Each row has a name. Each question is about the rows just above it.

[131 207 129 114 114  91 112 136  68  95 119 119  79 148 112] = dulif
[125 144  92 130 106 146 114 126 108 104 107 132 144 127 187] = Loguv
[ 70  97 136 117 117  83 122 121  67  91 124 141  88 155 110] = poze
[149  97 168 160 152 119 174  98 176 168 142 155 161  99 106] = rus
[150 123  81 127 133 175  94 142 189 172 124  99 161 140 115] = Sapo
[148  96 162 164 154 122 173 101 180 169 144 151 160  98 107] = mag
[126 156 116 133 152 206 103 147 152 178 128  98 143 141 140] = bobo
[ 68 136  78 112 114 129  91 122 114 169 144 151 160  98 160] = Potu
[157 115 107 138 121 156 115 145 207 175 150 113 151 129 112] = kad
[156 104 131 164 139 143 143 130 207 175 137 121 158  97 103] = Paged
[157 115 107 138 121 156 115 145 207 175 118 113 151 129 112] = luni
[148  96 149 169 153 131 166 110 190 172 145 140 160  94 105] = sadod
The next entry after [114 169 144 151 160  98]: => [160]
Give the next entry after [131 207 129 114 114  91 112 136  68]. => [95]
What is the next entry after [130 207]? => [175]
Give the next entry after [ 91 112]. => [136]
The row with [157 115 107 138 121 156 115 145 207 175 118 113 151 129 112] is => luni

[ 64 123 115 120 143  78 111 153 116]  mulon
[ 64 123 115 120 143  78  55 153 116]  nanu
[126 120 123 174  78 123 177 112 115]  vev
[114 134 111 147 118  89 120  99 159]  pesu
[ 97 121 124 145 102  98 106  98 124]  gafu
[134 127 124 120 118 149 126 137 127]  rarok
[123 120 174 126 129 113 160 105 120]  zir
Where do [ 64 123 115 120 143  78 111 153 116] appear? => mulon
What is the next entry after [123 120 174 126]? => [129]
What is the next entry after [147 118  89]? => [120]
The next entry after [149 126 137]: => [127]

[104  97  75 166] -> Rofo
[106  75 107 160] -> tudak
[104  97  67 165] -> mude
[104  97  75 161] -> rit
[104 107  74 162] -> kide
[104 107  75 161] -> gav
The next entry after [107  75]: => [161]
Whose row is [104  97  75 161]? => rit

[100  74 126 132] -> Natip
[77 97 97 56] -> molu
[ 81 114 105 125] -> nuzos
[100  74  97 137] -> lamo
Give the next entry after [74 97]. => [137]
Whose row is [100  74  97 137]? => lamo
What is the next entry after [ 81 114]? => [105]
Where do [100  74 126 132] appear? => Natip
The next entry after [97 97]: => [56]

[150  86 113 138 121  67] -> birus
[150 138 113 137 121 126] -> lapi
[150  86 153  94 106  91] -> pepen
[116  82 167  87 117 126] -> kozo
The next entry after [ 86 113 138 121]: => [67]
The row with [150  86 153  94 106  91] is => pepen

[142 156 115 140 118 153 120 194 103 105 193 180 147 114 137 111  95 112
 128  94 136 139 120 152  85 122 138  86 173 137 112 106 129 141  95 152
 102 112  94 110 121 141 174 102 138]  Sek
[116 115 110 131 113 135  87 163 186 133 156 105 129  71 136  89 106 142
 160 107  68 132 146 143 152  70 154  76 134 119 118 140 129 125 117 132
 112 116 126 124 125 100  81 123 118]  roriz
[145 158 120 169 150 173 122 191 109 117 147 186 168 151 118 152 143 122
 136  97 180 154 104 177 107 129 123 134 151 124 125 148 104 157 110 141
 122 126  86 130 133 110 171 102 157]  peze
[135 108 161 108  85 115 147 146  87 115  90  84 126 110  98 151  61  83
 146  77 135 160  79 122 109 147 149 106 115 101 129 104 145 156  82 146
  94 100 134 131 139 139 132 141  64]  dulig
[144 153 138 171 169 100 138 117  98 113 155 143 125 158 127 139 116 129
 146 166 109  82 127 133 159 146 121  68 155 110 125 141 143 156 175 149
 111  93  95 121 146 102 112  52 153]  Pelag
[117 109 142 118 120 141  96 108 128 112 147 149 132  99 139 178 152 115
 125 120 131 147 153 123 115 139 145 139 106 157 139 114  59  77 121 118
 125 159 131 177  81 156 190 178 119]  lol
[113 135 131  83  98 106 127 151 115 146  83  84 126 110 146  98  61  90
  87 151 119 123 149  98  95 116 139 149 108 142 109 130 180 134 149 117
 141 164 187  91 134 155 127 145 118]  Nukib
[146  97 168 143 104 102  96  82 108 134 159 141 146 139 125 163 143 149
 193 145  97 111 127 147 166 146 148  89 109  95 122 108 125 137 143 176
  88  92  98 133 132  84 126 119 121]  Kud
[138 159 113 150 140 114 174 137 127 132 113 154 122 183 138 116 130 137
 104 132 149 129  69 145 123 143 104  79 172 117 127 141 177 169 106 132
 107  81 103  95 180 141 121  87 117]  paf
What is the next entry after [122 109]? => [147]
What is the next entry after [136  97 180]? => [154]
The next entry after [ 94 110 121 141 174]: => [102]
Give the next entry after [151 115 146  83  84 126 110 146  98  61  90  87]. => [151]

[146 164 177 156 157 143 194 154 148 161 150]  gimiz
[155 160 143 126 112 119 104 112 111 111 108]  Zur
[155 160 143 126 165 119 104 112 111 111 108]  keka
[112 121 177 156 157 143 194 154 131 161 150]  gud
[167 147 123 154 143 157 156 194 144 160 150]  Sotil
[167 147 123 139 125 138 136 152 144 160 150]  dup
What is the next entry after [138 136 152]? => [144]
Whose row is [146 164 177 156 157 143 194 154 148 161 150]? => gimiz
Give the next entry after [126 165]. => [119]
Give the next entry after [112 119]. => [104]
The next entry after [155 160 143 126 165 119 104 112 111]: => [111]
What is the next entry after [125 138 136 152 144]? => [160]
The next entry after [167 147 123 139 125 138 136 152 144]: => [160]

